Each row has a name. Each piece below is followed by the name of the row it came from, unless a question asks for something else. Each question is about the rows just above it. Places in a row count from 1.

[134  79 138 153 157 153 102  93 151 105 109 133 138  62 156 158  58 145
  82 106 170] = Dodef
[127 156 177 185  86  90 112 140  94 146  96  80 125  43 112 141 164 112
 103  80 108] = nif
[122 146  94 127 109 143 104 160 121 118 137 135 151 134 100 174 103 172
 144 143 101] = zapaf
[155  81 112 107 140 129 141 149 114  80 194 135 138 121 134 160 163 130
  98 143 141] = sude
[108 136 141 155 174 135 139 111 150  97 136 161 103 135 201 105 137 104
 146 113  95] = vede
[102 139 123 100 127  83  91 152 112 111 187 161 126  98 107 114 151  93
 100 134 202] = nevi
Row and place of [145] in the named rows:	Dodef, 18
[201] is at row and place	vede, 15

[136 140 139 129 129 127 151 105 116 100 106  98 142] -> Megav
[147 151 160 127 106 154 131 120 114 107 155 164 146] -> Tuvu
[147 140 156 110 126 141 154  96 100 108  99 106 150] -> Viro
[147 151 160 127 106 154 131 120 114 107 155 170 146] -> tiv
[ 99  97  80 145 153  89 123 143 104 171  57  67 127] -> Rirob
[ 99 144  80 145 153  89 123 143 155 143 106  79 103] -> Kagaz
[137 142 145 139 110 143 126 130 127 107 160 164 137] -> Benog
[97] is at row and place	Rirob, 2
The row with [136 140 139 129 129 127 151 105 116 100 106  98 142] is	Megav
Which row holds [ 99  97  80 145 153  89 123 143 104 171  57  67 127]?	Rirob

[183  71 157 184] = zizo
[155 148  86 195] = zanu
[118  70 129 149] = fomik
[ 60 111 177 147] = revub
[ 70 150  81 140] = ribi
[101  87 147 151] = Gad
[154 148 118  69] = kibu
[ 94 101 149 157] = tib
Where in the named rows is [69]?	kibu, 4
Where in the named rows is [94]?	tib, 1
Row and place of [60] in the named rows:	revub, 1
[184] is at row and place	zizo, 4
Row and place of [111] in the named rows:	revub, 2
Row and place of [71] in the named rows:	zizo, 2
[86] is at row and place	zanu, 3

[117 122 102 129 108 175 151 168 110 138 155 118 130 138] = ziku
[111 131 138 171 151 175 151 135 110 140 131 118 135 116] = ritad
[117 128 182 119  61 101 151 115 141 116  60  86 135 129] = gozo
[117 128 182 119 108 101 151  96 141 116  60  86 135 129] = Pofi
[136 130 138 164  85 201 151 168  98 116 131 118 180 116] = bubal
Where in the named rows is [201]?	bubal, 6
asked: [117 128 182 119 108 101 151  96 141 116  60  86 135 129]	Pofi
asked: [136 130 138 164  85 201 151 168  98 116 131 118 180 116]	bubal
[171] is at row and place	ritad, 4
Row and place of [115] in the named rows:	gozo, 8

[ 93  92  88 102 137 154  53 141] -> Nivu
[ 72  92 131 102 137 154  53 141] -> Nid
[ 91  92  88 102 144 154  53 141] -> dil
[144] is at row and place	dil, 5
The row with [ 93  92  88 102 137 154  53 141] is	Nivu
[ 72  92 131 102 137 154  53 141] is in which row?	Nid
Where in the named rows is [72]?	Nid, 1

[111 123 119  86 157 105 139 100]  dareg
[ 86 115 111 129 129  69 156  99]  fof
[146 120  69 138 143 169  92 130]  Nefu
[154  73  89 158 141 150 144 125]  gegim
[147 107 144 122 100 112 151  91]  tud
[127 141 126 119 122 189 139 167]  vike
[135 143  74 124 133 160 127  82]  vavez
[131 156 158 138 134  90 138 187]  topat
[145 148 167  92 106 172 137 161]  fak
[158 165 164 155 152 142 129 172]  Povun
[164 170  85 151 151 155 146 138]  Mumak
Where in the named rows is [160]?	vavez, 6
Where in the named rows is [135]?	vavez, 1
Row and place of [91] in the named rows:	tud, 8
Row and place of [124] in the named rows:	vavez, 4
Row and place of [90] in the named rows:	topat, 6
Where in the named rows is [106]?	fak, 5
asked: [ 86 115 111 129 129  69 156  99]	fof

[126 141 120 144 125 129 122 116 131 136 145 136 144 123 131 137 131 129
 117 136 113 154 150 117 134 177 110]  Muveg
[118 176  89 102 164 118 181 117 133 137 122 101 165 115 164 126 139 157
 156 121 166  93 142 173 135  54 134]  zimit
[126 141 120 144 125 129 122 116 131 136 145 136 144 123 131 137 131 129
 117 136 123 141 135 123 132 153 120]  mel
[122 153 108 115 145 124 161 121 131 132 125 114 147 121 149 127 133 144
 142 125 145 111 133 152 132  85 132]  folif
[116 133 126 123 122 123 121 124 124 128 134 121 126 129 128 130 123 129
 125 119 131 130 129 137 130 118 125]  saro
[122 153 108 115 145 124 161 121 131 132 125 114 147 121 149 127 133 144
 142 125 145 138 109 125 136 128 107]  kem
[205 182 172  86 127 202 126 170 166 142  98 113  82 187 124 124 176 157
 168 191 120  53 145 168  67 134 170]  zug
[118 176  89 102 164 118 181 117 133 137 122 101 165 151 126 125 148 141
 148 153 125  85 135 146 103 133 145]  kir
[119 177  91 101 162 118 181 115 133 136 121 101 165 115 165 126 137 158
 155 122 164  93 141 174 134  55 133]  fer
Where in the named rows is [109]?	kem, 23
Where do [122 153 108 115 145 124 161 121 131 132 125 114 147 121 149 127 133 144
 142 125 145 111 133 152 132  85 132] appear?	folif

[182 178 129 131 106  93 145 104 123  97  97 144 114 128 114 149 116 130
 138 138 117 105 115] -> Vika
[139 144 132 140 128 128 136 121 136 120 119 134 127 133 125 136 124 147
 132 132 122 131 119] -> ruk
[206 171 123 135 127  92 139  94 131  83  72 145 132 118 137 161  77 127
 146 152 130 109 118] -> pas
[183 181 130 115 116  84 140  97 119  99  87 152 112 112 128 143 107 113
 143 134 118  98 115] -> Siti
[152 151 130 133 125 114 128 111 128 114 100 129 114 134 123 146 119 129
 136 141 130 118 124] -> pilo
[191 168 120 135 121  99 140  96 121  88  85 152 125 121 142 143  98 118
 139 130 116 103 126] -> viv
Row and place of [178] in the named rows:	Vika, 2
[183 181 130 115 116  84 140  97 119  99  87 152 112 112 128 143 107 113
 143 134 118  98 115] is in which row?	Siti
asked: [182 178 129 131 106  93 145 104 123  97  97 144 114 128 114 149 116 130
 138 138 117 105 115]	Vika

[128 125 128 130 127 129 129 128 126 129]  vimon
[ 75  50  95 174  54 109 192  63  41 126]  Dadi
[129  99 128 156 113 135 149 122 107  42]  vip
[149] is at row and place	vip, 7
[107] is at row and place	vip, 9
Where in the named rows is [41]?	Dadi, 9
asked: [128 125 128 130 127 129 129 128 126 129]	vimon
Row and place of [135] in the named rows:	vip, 6
[109] is at row and place	Dadi, 6

